Here is a tiny trained network, its code and every weight. The questions are about switching its units off for an input and a target symbol, where a switched-off unit gives its printed mean instead of its output.

import numpy as np


def w(rows, s, z=0):
    codes = np.array(rows[::2]) - 128.0
    scale = np.full(codes.shape[1], s)
    scale[-1] = z or s
    return codes * scale


def norm(h):
    return h / np.sqrt((h * h).mean(-1, keepdims=True) + 1e-5)


def f(y):
    return np.maximum(y, 0)


def softmax(a):
    e = np.exp(a - a.max(-1, keepdims=True))
    return e / e.sum(-1, keepdims=True)


def log_softmax(a):
    a = a - a.max(-1, keepdims=True)
    return a - np.log(np.exp(a).sum(-1, keepdims=True))


def net(x, mask):
    ids = ['γεζμπσ'.index(c) for c in x.split()]
    T = len(ids)
    res = E[ids] + P[:T]
    r = norm(res)
    for j in range(2):
        rows = slice(3 * j, 3 * j + 3)
        q, k, v = (r @ M[0][rows].T for M in (Q, K, V))
        z = softmax(np.where(np.tri(T) > 0, q @ k.T / 3**0.5, -1e9)) @ v
        o = O[0][rows]
        res = res + np.where(mask[j], z, o[:, -1]) @ o[:, :-1]
    y = f(norm(res) @ A[0][:, :-1].T + A[0][:, -1])
    res = res + np.where(mask[2:14], y, B[0][:, -1]) @ B[0][:, :-1]
    return log_softmax(norm(res)[-1] @ U[:, :-1].T + U[:, -1])


Q, K, V, O, A, B = {}, {}, {}, {}, {}, {}
E = w([
[36,109,211,164],'γ',
[169,48,78,103],'ε',
[101,200,194,236],'ζ',
[251,125,176,57],'μ',
[82,96,129,112],'π',
[128,161,106,183],'σ',
],0.022)
P = w([
[82,197,128,1],'0',
[95,134,88,159],'1',
[110,132,95,153],'2',
[125,122,95,146],'3',
[130,113,99,148],'4',
[141,103,109,140],'5',
[151,93,107,143],'6',
[157,85,112,145],'7',
[169,75,114,143],'8',
[173,69,118,150],'9',
[165,69,114,155],'10',
],0.0089)
Q[0] = w([
[85,148,104,179],'h1',
[175,137,37,193],'h1',
[82,152,3,133],'h1',
[90,116,79,149],'h2',
[86,132,190,66],'h2',
[157,171,216,162],'h2',
],0.033)
K[0] = w([
[172,101,72,87],'h1',
[120,215,107,3],'h1',
[83,180,21,52],'h1',
[135,82,114,79],'h2',
[60,78,122,215],'h2',
[175,106,198,177],'h2',
],0.029)
V[0] = w([
[96,249,160,104],'h1',
[59,190,76,43],'h1',
[49,62,198,81],'h1',
[179,54,171,178],'h2',
[145,101,136,144],'h2',
[175,195,66,140],'h2',
],0.012)
O[0] = w([
[47,106,94,173,255],'h1',
[132,167,105,213,110],'h1',
[85,130,254,126,175],'h1',
[36,231,135,95,141],'h2',
[103,147,135,113,124],'h2',
[127,99,78,242,121],'h2',
],0.0094,0.004)
A[0] = w([
[142,179,167,70,21],'n1',
[98,81,31,129,4],'n2',
[152,115,38,162,102],'n3',
[118,183,150,203,44],'n4',
[1,63,145,148,19],'n5',
[97,47,152,65,137],'n6',
[86,233,103,76,160],'n7',
[28,123,101,66,146],'n8',
[137,201,46,111,98],'n9',
[150,209,131,110,23],'n10',
[55,109,212,92,129],'n11',
[114,24,99,109,96],'n12',
],0.014,0.004)
B[0] = w([
[176,104,83,183,195],'n1',
[129,65,158,142,175],'n2',
[123,101,158,75,217],'n3',
[57,181,107,109,224],'n4',
[253,117,122,112,185],'n5',
[52,159,148,117,250],'n6',
[162,64,177,149,194],'n7',
[163,132,146,141,176],'n8',
[204,101,141,107,178],'n9',
[116,108,87,78,153],'n10',
[51,117,195,116,254],'n11',
[102,215,99,134,193],'n12',
],0.024,0.0058)
U = w([
[146,94,250,123,109],'γ',
[129,212,71,7,55],'ε',
[228,98,104,107,231],'ζ',
[2,37,47,44,5],'μ',
[111,185,93,227,172],'π',
[102,51,46,202,175],'σ',
],0.0082,0.0035)

Each question gives the input, a string of symbols that net reads in full, and the target symbol t.
The units are the heads (3 rows each of Q, K, V and O) and the neurons (one row each of A and B). Each row of codes is followed by its name. A weight is (code - 128) times the scale printed after its matrix; where a second scale follows, it is the last column's (O, A, B and U).
mask holds one flag per unit, heads first, then neurons. A switched-off unit (its flag False) gives its mean, the last column of its rows in O or B, instead of its output. The means were averaged over made-up inputs and are rounded, as every weight is.
A unit's drop is (log p(t) with every unit on - log p(t) with that unit switched off) / (log p(t) with every unit on - log p(t) with every unit switched off).
The circuit of an input: a set's keep is (log p(t) with only the set's units on - log p(t) with every unit switched off) / (log p(t) with every unit on - log p(t) with every unit switched off). Starting from the 12 units with the biggest drops (on a tie, the unit counted first), units are removed one at a time, each time the one whose removal leaves the highest keep (on an exact tie, the one counted first), for as long as the keep stays at least 0.8.
units of the circuit, in order: the units of the circuit, biggest drop first
most important unit: the unit with the biggest drop
top k neurons: the k neurons with the biggest drops, biggest first
heads that matter: for each layer, one digit per head in row order, 1 if its drop is at least 0.15 and else 0, layers parted by /
drop when u is switched off: that unit's drop, to one decimal
input π ε σ γ σ π σ ε μ γ π, target ε: most important unit : n12
input π ε ζ μ ε, target π: units of the circuit, in order : (h1, n12, h2, n11)
input ζ σ μ π μ μ ζ ε, target ζ: heads that matter : 11
input π μ μ γ σ μ μ μ π ε, target π: units of the circuit, in order : (h1, n12, n11)
input ζ γ π μ σ σ σ, target ζ: units of the circuit, in order : (n9, h1)
input σ σ π, target γ: heads that matter : 10
input ε ζ π μ σ, target ε: top 2 neurons : (n4, n10)
input μ μ μ ζ σ μ μ ε σ σ σ, target μ: units of the circuit, in order : (n3, n4, n11, n12)
input μ ζ μ π μ σ π σ μ ε π, target ε: heads that matter : 10
input γ μ γ ε σ μ μ μ μ ζ ε, target γ: units of the circuit, in order : (h1, n11, n5)
input ζ ε σ π π γ μ μ σ ε, target ζ: top 4 neurons : (n5, n11, n2, n12)
input γ μ μ μ μ ζ μ μ σ ε, target γ: heads that matter : 11
input σ ζ σ ζ σ μ μ γ ε, target σ: heads that matter : 01
input ε μ μ μ μ ζ σ μ σ, target ε: most important unit : n4
input ζ ζ σ, target ζ: heads that matter : 10
input μ ε π γ σ μ ζ μ ζ σ, target μ: drop when n7 is switched off : 0.2
input σ μ ε ε σ μ π σ μ σ σ, target σ: drop when h1 is switched off : 3.0
input ε μ ζ π σ π μ ζ γ ε, target ε: drop when n5 is switched off : 0.0
